Below is a small trained network, with its code and all its weights. Each question gives an input and a class and asks what happens when units are switched off, that is, made to give their printed mean instead of their output.

import numpy as np


def w(rows, s, z=0):
    codes = np.array(rows[::2]) - 128.0
    scale = np.full(codes.shape[1], s)
    scale[-1] = z or s
    return codes * scale


def norm(h):
    return h / np.sqrt((h * h).mean(-1, keepdims=True) + 1e-5)


def f(y):
    return np.maximum(y, 0)


def log_softmax(a):
    a = a - a.max(-1, keepdims=True)
    return a - np.log(np.exp(a).sum(-1, keepdims=True))


def net(x, mask):
    res = np.array(x, float).reshape(1, 2) / 4 @ E
    u = 0
    for l in range(4):
        y = f(norm(res) @ A[l][:, :-1].T + A[l][:, -1])
        res = res + np.where(mask[u : u + 6], y, B[l][:, -1]) @ B[l][:, :-1]
        u += 6
    return log_softmax(norm(res)[-1] @ U[:, :-1].T + U[:, -1])


A, B = {}, {}
E = w([
[21,51,247,163,155,72,120,114,147],'x0',
[181,86,156,84,27,65,91,125,132],'x1',
],0.013)
A[0] = w([
[111,125,90,200,98,80,174,115,130,53],'0.n0',
[14,81,143,80,164,2,148,68,185,2],'0.n1',
[96,61,192,119,134,108,97,83,198,7],'0.n2',
[180,151,169,221,151,84,121,57,135,12],'0.n3',
[64,26,166,240,141,184,84,107,218,196],'0.n4',
[234,33,246,195,106,111,83,63,148,42],'0.n5',
],0.0069,0.003)
B[0] = w([
[58,112,195,124,146,156,72,173,159,128],'0.n0',
[109,103,37,156,91,78,135,151,69,230],'0.n1',
[136,23,78,64,139,8,255,180,107,203],'0.n2',
[71,141,151,117,93,144,204,173,210,134],'0.n3',
[129,109,8,82,93,219,145,176,124,253],'0.n4',
[209,189,193,134,139,172,119,43,197,211],'0.n5',
],0.0085,0.0078)
A[1] = w([
[140,139,252,167,51,141,42,64,154,99],'1.n0',
[139,145,222,118,80,49,125,9,113,102],'1.n1',
[74,110,53,187,159,137,109,174,109,182],'1.n2',
[86,194,162,73,88,105,112,85,95,89],'1.n3',
[90,2,211,218,123,159,108,81,131,1],'1.n4',
[175,90,87,145,166,109,62,147,130,53],'1.n5',
],0.0067,0.0033)
B[1] = w([
[132,170,221,65,104,193,183,35,179,170],'1.n0',
[176,166,116,163,211,160,146,45,177,187],'1.n1',
[172,164,242,155,129,100,102,98,134,255],'1.n2',
[131,106,209,199,145,86,142,120,134,137],'1.n3',
[48,105,102,131,112,98,143,254,108,138],'1.n4',
[201,128,166,135,179,109,159,194,145,139],'1.n5',
],0.0093,0.0056)
A[2] = w([
[8,53,169,84,136,92,144,169,94,94],'2.n0',
[82,134,71,5,71,84,139,146,119,127],'2.n1',
[83,175,144,181,234,218,136,130,119,5],'2.n2',
[170,208,135,124,45,56,2,215,4,118],'2.n3',
[4,102,142,113,129,16,154,227,101,122],'2.n4',
[210,124,102,127,97,131,102,202,103,146],'2.n5',
],0.0071,0.0023)
B[2] = w([
[183,63,68,140,17,169,228,222,144,235],'2.n0',
[23,147,161,110,203,167,195,104,122,232],'2.n1',
[2,226,188,158,196,180,147,97,85,221],'2.n2',
[99,120,52,70,175,136,102,250,168,215],'2.n3',
[245,33,57,189,133,100,213,130,130,255],'2.n4',
[164,26,167,158,157,92,55,133,88,237],'2.n5',
],0.0091,0.006)
A[3] = w([
[112,146,89,66,1,86,50,115,157,86],'3.n0',
[207,94,108,32,71,46,133,86,139,161],'3.n1',
[131,111,159,102,122,94,120,89,155,51],'3.n2',
[168,150,131,162,88,143,157,81,94,2],'3.n3',
[175,142,144,159,66,133,104,134,148,59],'3.n4',
[236,176,106,77,134,195,89,99,88,125],'3.n5',
],0.0088,0.0025)
B[3] = w([
[33,205,228,222,226,158,255,51,193,155],'3.n0',
[137,219,175,195,129,193,65,115,98,254],'3.n1',
[109,200,185,59,187,128,115,201,161,148],'3.n2',
[119,135,124,232,114,90,153,74,136,142],'3.n3',
[86,91,248,234,212,156,206,72,194,142],'3.n4',
[100,30,169,105,46,37,110,116,169,239],'3.n5',
],0.0067,0.0084)
U = w([
[200,88,78,83,127,110,42,225,135,172],'0',
[198,159,211,124,106,107,140,67,191,163],'1',
[96,126,130,99,115,111,124,146,133,35],'2',
[79,219,108,158,202,183,132,139,75,215],'3',
[142,34,95,164,93,112,255,173,133,178],'4',
[71,106,114,85,108,104,108,104,128,3],'5',
],0.015,0.0056)

Each question gives the input, the list of numbers given to net, and the class t.
The units are the neurons (one row each of A and B). Each row of codes is followed by its name. A weight is (code - 128) times the scale printed after its matrix; where a second scale follows, it is the last column's (A, B and U).
mask holds one flag per neuron, layer by layer. A switched-off neuron (its flag False) gives its mean, the last column of its row in B, instead of its output. The means were averaged over made-up inputs and are rounded, as every weight is.
A unit's drop is (log p(t) with every unit on - log p(t) with that unit switched off) / (log p(t) with every unit on - log p(t) with every unit switched off).
unit that matters most: the unit with the biggest drop
k most important neurons: the k neurons with the biggest drops, biggest first
top k neurons in layer l: the k neurons of layer l with the biggest drops, biggest first
drop when u is switched off: that unit's drop, to one decimal
input [4,5], class 1: 2 most important neurons	(0.n5 1.n1)
input [-2,1], class 0: 2 most important neurons	(0.n5 0.n2)
input [-5,5], class 0: 2 most important neurons	(0.n5 2.n3)
input [-3,-3], class 3: unit that matters most	2.n2
input [-6,-3], class 0: 3 most important neurons	(0.n5 3.n5 1.n1)
input [-3,-2], class 3: 4 most important neurons	(0.n4 0.n2 2.n2 0.n1)
input [0,-1], class 3: 3 most important neurons	(0.n1 0.n2 2.n2)
input [-7,-3], class 0: 2 most important neurons	(3.n5 0.n5)
input [-4,4], class 0: 2 most important neurons	(0.n5 2.n3)
input [1,-2], class 3: top 2 neurons in layer 2	(2.n4 2.n0)
input [2,-4], class 3: 2 most important neurons	(0.n2 1.n2)
input [2,5], class 1: drop when 0.n5 is switched off	2.0
input [2,4], class 1: drop when 0.n5 is switched off	2.2
input [-5,-2], class 0: drop when 1.n1 is switched off	0.1
